Here is a tiny trained network, its code and every weight. The questions are about switching its units off for an input and a class, where a switched-off unit gives its printed mean instead of its output.

import numpy as np


def w(rows, s, z=0):
    codes = np.array(rows[::2]) - 128.0
    scale = np.full(codes.shape[1], s)
    scale[-1] = z or s
    return codes * scale


def f(y):
    return y / 2 * (1 + np.tanh(0.7978845608 * (y + 0.044715 * y**3)))


def log_softmax(a):
    a = a - a.max(-1, keepdims=True)
    return a - np.log(np.exp(a).sum(-1, keepdims=True))


def net(x, mask):
    res = np.array(x, float).reshape(1, 5) / 4 @ E
    y = f(res @ A[0][:, :-1].T + A[0][:, -1])
    res = res + np.where(mask, y, B[0][:, -1]) @ B[0][:, :-1]
    return log_softmax(res[-1] @ U[:, :-1].T + U[:, -1])


A, B = {}, {}
E = w([
[128,214,216,91],'x0',
[62,119,111,245],'x1',
[91,101,112,43],'x2',
[165,54,221,79],'x3',
[46,59,126,97],'x4',
],0.011)
A[0] = w([
[134,137,134,71,2],'neuron 1',
[154,139,89,67,43],'neuron 2',
[170,182,152,169,148],'neuron 3',
[150,158,183,130,91],'neuron 4',
[64,202,63,152,169],'neuron 5',
[189,70,155,190,63],'neuron 6',
[185,133,96,47,74],'neuron 7',
[79,171,120,70,145],'neuron 8',
[99,10,202,86,103],'neuron 9',
[68,70,145,50,108],'neuron 10',
[196,189,238,165,131],'neuron 11',
[108,103,79,176,206],'neuron 12',
[83,59,132,28,97],'neuron 13',
[106,129,79,53,228],'neuron 14',
[86,179,97,132,65],'neuron 15',
[140,60,73,220,205],'neuron 16',
[164,101,133,52,162],'neuron 17',
[184,158,146,120,189],'neuron 18',
[46,101,87,76,206],'neuron 19',
],0.012,0.0061)
B[0] = w([
[134,175,120,55,146],'neuron 1',
[210,93,135,23,151],'neuron 2',
[52,173,91,197,194],'neuron 3',
[115,207,234,161,160],'neuron 4',
[68,87,28,159,232],'neuron 5',
[40,169,113,222,157],'neuron 6',
[229,117,93,46,183],'neuron 7',
[116,39,57,96,177],'neuron 8',
[81,150,207,140,224],'neuron 9',
[59,46,220,105,212],'neuron 10',
[180,232,174,155,224],'neuron 11',
[152,49,94,188,213],'neuron 12',
[135,51,254,62,225],'neuron 13',
[135,2,72,102,205],'neuron 14',
[78,184,99,60,158],'neuron 15',
[118,85,102,247,246],'neuron 16',
[212,101,134,66,202],'neuron 17',
[182,188,96,87,185],'neuron 18',
[107,9,146,132,219],'neuron 19',
],0.0088,0.013)
U = w([
[137,64,104,169,163],'0',
[233,227,214,157,160],'1',
[95,73,239,68,78],'2',
[244,101,89,27,129],'3',
[106,249,95,127,112],'4',
[166,116,133,248,132],'5',
[74,57,61,90,2],'6',
],0.011,0.0057)

Each question gives the input, the list of numbers given to net, and the class t.
The units are the neurons (one row each of A and B). Each row of codes is followed by its name. A weight is (code - 128) times the scale printed after its matrix; where a second scale follows, it is the last column's (A, B and U).
mask holds one flag per neuron, in row order. A switched-off neuron (its flag False) gives its mean, the last column of its row in B, instead of its output. The means were averaged over made-up inputs and are rounded, as every weight is.
A unit's drop is (log p(t) with every unit on - log p(t) with that unit switched off) / (log p(t) with every unit on - log p(t) with every unit switched off).
The circuit of an input: a set's keep is (log p(t) with only the set's units on - log p(t) with every unit switched off) / (log p(t) with every unit on - log p(t) with every unit switched off). Starting from the 12 units with the biggest drops (on a tie, the unit counted first), units are removed one at a time, each time the one whose removal leaves the highest keep (on an exact tie, the one counted first), for as long as the keep stays at least 0.8.
units of the circuit, in order: the units of the circuit, biggest drop first
most important unit: the unit with the biggest drop
k most important neurons: the k neurons with the biggest drops, biggest first
drop of u: that unit's drop, to one decimal
input [4,0,3,-2,-2], class 4: most important unit	neuron 13
input [-7,4,8,0,-8], class 5: units of the circuit, in order	neuron 16; neuron 8
input [8,-8,-4,-1,3], class 1: 4 most important neurons	neuron 11; neuron 4; neuron 5; neuron 19
input [3,-3,3,5,-2], class 3: 3 most important neurons	neuron 7; neuron 17; neuron 18
input [4,1,-2,-3,-7], class 4: 2 most important neurons	neuron 3; neuron 13
input [-8,3,4,0,7], class 2: 3 most important neurons	neuron 13; neuron 10; neuron 9
input [-7,6,-1,-7,2], class 5: 2 most important neurons	neuron 16; neuron 14
input [-5,7,4,8,-1], class 5: 3 most important neurons	neuron 16; neuron 6; neuron 12
input [-2,0,4,-2,-8], class 3: 3 most important neurons	neuron 16; neuron 6; neuron 9
input [6,3,-6,-2,-7], class 1: 2 most important neurons	neuron 11; neuron 4
input [2,2,-1,6,1], class 1: 2 most important neurons	neuron 19; neuron 14
input [-7,5,1,4,1], class 5: drop of neuron 16	0.2
input [0,-4,3,-1,-2], class 3: drop of neuron 2	0.0
input [3,5,-6,4,5], class 5: drop of neuron 13	0.1
input [-7,1,6,7,-8], class 3: units of the circuit, in order	neuron 17
input [0,-7,2,8,-3], class 3: 2 most important neurons	neuron 7; neuron 17
